Below are the code and all the weights of a small trained network. Each question names an input and a target symbol and asks about switching units off, where a switched-off unit gives its printed mean instead of its output.

import numpy as np


def w(rows, s, z=0):
    codes = np.array(rows[::2]) - 128.0
    scale = np.full(codes.shape[1], s)
    scale[-1] = z or s
    return codes * scale


def norm(h):
    return h / np.sqrt((h * h).mean(-1, keepdims=True) + 1e-5)


def f(y):
    return np.maximum(y, 0)


def softmax(a):
    e = np.exp(a - a.max(-1, keepdims=True))
    return e / e.sum(-1, keepdims=True)


def log_softmax(a):
    a = a - a.max(-1, keepdims=True)
    return a - np.log(np.exp(a).sum(-1, keepdims=True))


def net(x, mask):
    ids = ['ΓΔΘΛΞΠΣΦΨΩαβεμ'.index(c) for c in x.split()]
    T = len(ids)
    res = E[ids] + P[:T]
    q, k, v = (norm(res) @ M[0].T for M in (Q, K, V))
    z = softmax(np.where(np.tri(T) > 0, q @ k.T / 2**0.5, -1e9)) @ v
    res = res + np.where(mask[0], z, O[0][:, -1]) @ O[0][:, :-1]
    y = f(norm(res) @ A[0][:, :-1].T + A[0][:, -1])
    res = res + np.where(mask[1:17], y, B[0][:, -1]) @ B[0][:, :-1]
    return log_softmax(norm(res)[-1] @ U[:, :-1].T + U[:, -1])


Q, K, V, O, A, B = {}, {}, {}, {}, {}, {}
E = w([
[81,151,131,156],'Γ',
[157,126,82,130],'Δ',
[106,154,141,138],'Θ',
[91,204,93,57],'Λ',
[106,104,141,148],'Ξ',
[89,97,120,85],'Π',
[134,87,131,148],'Σ',
[146,168,127,97],'Φ',
[175,88,128,131],'Ψ',
[144,122,117,164],'Ω',
[120,117,126,223],'α',
[135,129,82,83],'β',
[141,114,118,121],'ε',
[96,147,161,253],'μ',
],0.026)
P = w([
[193,82,120,189],'0',
[192,116,203,125],'1',
[187,74,118,64],'2',
[63,175,54,254],'3',
[200,99,211,140],'4',
[191,74,117,67],'5',
[53,182,63,243],'6',
[204,86,213,158],'7',
[190,71,116,68],'8',
[58,182,52,246],'9',
[206,81,216,163],'10',
[191,69,119,68],'11',
[56,175,55,247],'12',
],0.007)
Q[0] = w([
[41,253,43,254],'H1',
[48,180,88,12],'H1',
],0.0052)
K[0] = w([
[10,254,103,206],'H1',
[175,45,93,195],'H1',
],0.0062)
V[0] = w([
[100,157,24,106],'H1',
[108,221,242,4],'H1',
],0.0026)
O[0] = w([
[93,74,102,7,127],'H1',
[45,254,86,145,2],'H1',
],0.0024,0.00095)
A[0] = w([
[108,152,227,33,71],'N1',
[45,37,63,162,55],'N2',
[71,86,117,135,97],'N3',
[131,80,58,92,44],'N4',
[154,156,119,182,101],'N5',
[215,144,204,205,143],'N6',
[101,90,236,120,123],'N7',
[172,254,166,246,56],'N8',
[36,102,201,241,99],'N9',
[101,234,107,121,20],'N10',
[194,141,93,66,46],'N11',
[166,125,39,144,162],'N12',
[96,141,33,214,2],'N13',
[191,205,249,131,136],'N14',
[121,162,43,57,36],'N15',
[143,150,174,123,74],'N16',
],0.0098,0.006)
B[0] = w([
[126,8,62,163,206],'N1',
[87,152,200,183,235],'N2',
[111,162,145,172,186],'N3',
[119,138,43,155,179],'N4',
[126,166,142,126,171],'N5',
[69,122,118,79,251],'N6',
[148,190,134,154,207],'N7',
[134,82,198,83,225],'N8',
[184,126,70,76,254],'N9',
[150,151,83,166,164],'N10',
[114,159,131,99,180],'N11',
[94,166,168,152,245],'N12',
[88,130,202,70,191],'N13',
[115,123,110,223,235],'N14',
[165,80,233,143,180],'N15',
[105,122,147,121,140],'N16',
],0.011,0.0043)
U = w([
[102,199,90,125,228],'Γ',
[180,175,63,183,192],'Δ',
[141,116,58,225,126],'Θ',
[107,146,181,30,177],'Λ',
[182,198,211,198,135],'Ξ',
[47,48,74,80,113],'Π',
[144,99,154,178,75],'Σ',
[242,96,164,165,130],'Φ',
[172,85,145,96,140],'Ψ',
[8,162,128,173,70],'Ω',
[88,101,216,69,2],'α',
[161,133,144,79,179],'β',
[142,128,51,89,232],'ε',
[161,88,204,107,62],'μ',
],0.013,0.0045)

Each question gives the input, a string of symbols that net reads in full, and the target symbol t.
The units are the heads (2 rows each of Q, K, V and O) and the neurons (one row each of A and B). Each row of codes is followed by its name. A weight is (code - 128) times the scale printed after its matrix; where a second scale follows, it is the last column's (O, A, B and U).
mask holds one flag per unit, heads first, then neurons. A switched-off unit (its flag False) gives its mean, the last column of its rows in O or B, instead of its output. The means were averaged over made-up inputs and are rounded, as every weight is.
A unit's drop is (log p(t) with every unit on - log p(t) with that unit switched off) / (log p(t) with every unit on - log p(t) with every unit switched off).
The circuit of an input: a set's keep is (log p(t) with only the set's units on - log p(t) with every unit switched off) / (log p(t) with every unit on - log p(t) with every unit switched off). Starting from the 12 units with the biggest drops (on a tie, the unit counted first), units are removed one at a time, each time the one whose removal leaves the highest keep (on an exact tie, the one counted first), for as long as the keep stays at least 0.8.
units of the circuit, in order: the units of the circuit, biggest drop first
top k neurons: the k neurons with the biggest drops, biggest first
drop of u: that unit's drop, to one decimal
input μ ε ε β ε Ψ α Λ Λ Φ Π Φ, target Φ: units of the circuit, in order : [N1 N14]
input Φ Δ Σ Δ Π Φ Φ Φ, target Θ: units of the circuit, in order : [N14 N1]
input Φ Ξ Π Φ ε, target Ω: top neuron : [N6]
input Π Θ Θ Π Λ, target ε: top 3 neurons : [N2 N1 N10]
input Ξ ε Γ, target Γ: units of the circuit, in order : [N9 N1]
input Θ Γ Λ Π α Δ μ ε Ω, target Ω: top 3 neurons : [N12 N6 N9]
input Φ μ ε Φ, target Ξ: top 3 neurons : [N10 N8 N6]
input Ψ ε Π α Θ Π Ψ, target Ω: units of the circuit, in order : [N6 N12]
input ε Φ Γ Π Π Γ ε ε ε Φ, target Ξ: top 4 neurons : [N10 N8 N15 N6]
input ε Ψ Π Ψ ε Φ Π μ Ψ ε Π Ξ, target Ξ: top 3 neurons : [N7 N1 N2]
input Π Ω μ Π Φ Δ Σ Π Φ Φ Φ Ξ, target Ξ: top 3 neurons : [N7 N2 N1]
input α Π Φ, target Φ: top 4 neurons : [N15 N1 N14 N6]
input Π Δ ε, target ε: top 2 neurons : [N4 N8]
input Π Φ Δ Ξ Λ, target ε: top neuron : [N1]
input Λ Π Γ, target Γ: drop of N1 : 0.2
input Π Λ Θ Λ Ξ Ψ β Ψ Π Ψ, target Ω: drop of N15 : 0.1
input Γ Ψ Π α Φ Ω β Π Θ Θ, target Λ: drop of N5 : 0.0
